[ 99 112 159 148 163 127  75 151 128]  q857
[ 99 112 159 148 163 141  75  94 105]  q474
[127 127 158 140  72  88 141  89 132]  q501
[ 99 112 159 148 163 141  75  94 101]  q470
where: [72] => q501, 4
where: [128] => q857, 8
find: [127 127 158 140  72  88 141  89 132] => q501
where: [88] => q501, 5

[ 81 143 118 180 131 139 131 148 103 109 162 126 121 117 149 123 133  92
 122 138 148  88 154 101  64 108 148 117 107  99 129 121 109] : q351
[ 96 129 127 174 113 120 142 120 120 109 127 136 126 115 148 130 125  98
 124 107 130 110  63 122 100 116 148 140 125 125 130 101 117] : q929
[120 101 140 150 128  88 131 118 139 131 138 154 108 146 118 146 126 154
 122 123 119 169  86 122 146 136 155 125 118 153 140 107 130] : q497
[128 110 141 117 132 104 139  93 148 155  98 155  98 154 117 146 129 140
 137 134 105 165 109 109 144 143 135 139 118 152 114 121 137] : q368
[151 132 112 121 130 129 101 158 117 130 152 134 148 142 129 135 136 171
 141 180 136 152 117 115 126 146 138  99 149 141 137 115 114] : q362
where: [64] => q351, 24
where: [105] => q368, 20

[138 129 103 125 106 123 128]  q181
[ 98 100 125 144  75 125 136]  q964
[124 123 129  97 124 112 130]  q104
[137 136 129 123 143 125 126]  q585
[127 125 112 140  87 135 125]  q841
[145 151 152 117 191 121 121]  q985
where: [126] => q585, 6
where: [98] => q964, 0
where: [87] => q841, 4
where: [138] => q181, 0
where: [117] => q985, 3

[140  92  79  96 116 129]  q904
[130 119 127 118 127 213]  q984
[ 49 155 108 128 128 164]  q891
[158 126 133 130 127 127]  q859
[152  60  72  60 130 205]  q667
where: [49] => q891, 0
where: [126] => q859, 1
where: [119] => q984, 1
where: [118] => q984, 3

[105 129  56 127 123 135 116 118  91 110 128 155 121 128 125 134 129 103
  85 128 106 126 123 128 135 128 117 136 127 148 121]  q454
[110 128 132 137 125 145 107 117 119 113 128 128 120 128 130 122 118 118
 124 129 103 122 126 133 138 130 104 146 128 128 140]  q14
[120 133 122 129 125 133 112 120 116 140 129 153 116 134 128  84 132 133
 102 129 103 137 131 143 121 128 135 140 129 144 118]  q823
[143 131  75 142 171 190 132 134 132 126 129 112 137 129 124 160 117 122
 150 129 131 136 129 142 133 127 131 127 127  90 128]  q322
[134 130 133 114 151 146  75 131 120 103 130 140 120 127 128 128 148 116
 128 128 112 109 131 124 122 129 140 120 130 136 107]  q571
[134 130 122 114 151 146  75 131 120 147 130 119 123 126 128 128 148 116
 128 128 112 109 131 124 122 129 140 120 130 136 107]  q92
find: [134 130 133 114 151 146  75 131 120 103 130 140 120 127 128 128 148 116
 128 128 112 109 131 124 122 129 140 120 130 136 107] => q571
where: [104] => q14, 26
where: [147] => q92, 9
find: [143 131  75 142 171 190 132 134 132 126 129 112 137 129 124 160 117 122
 150 129 131 136 129 142 133 127 131 127 127  90 128] => q322
where: [138] => q14, 24

[153 107 115  62] -> q133
[149 128 136  74] -> q387
[149 135 143  63] -> q946
[169 111 125  47] -> q65
[151 132  62  62] -> q614
[172 100 114  58] -> q408
[172 100 114  68] -> q347
where: [135] => q946, 1
where: [63] => q946, 3
where: [58] => q408, 3
where: [68] => q347, 3

[133 128 110 133 128 127 131 128 128 125 114 122 138 128 141 121 128 129
 118 127 122 133 128] -> q360
[206 134 147 179 128 100 160 129 128 125 119 115 148 129 186 159 129 135
 126 129 140 137 128] -> q979
[122 129 144 117 129 120 125 129 128 138 132 138 124 128 128 125 127 129
 128 128 137 134 128] -> q321
[150 124  85 154 128 139 130 128 129 130 115 118 152 129 151 140 131 127
 125 128 113 132 128] -> q364
[113 133 151 117 128 142 124 127 127 156 121 121  99 129 102 103 126 122
 122 127 131 114 129] -> q816
where: [110] => q360, 2
where: [150] => q364, 0
where: [206] => q979, 0

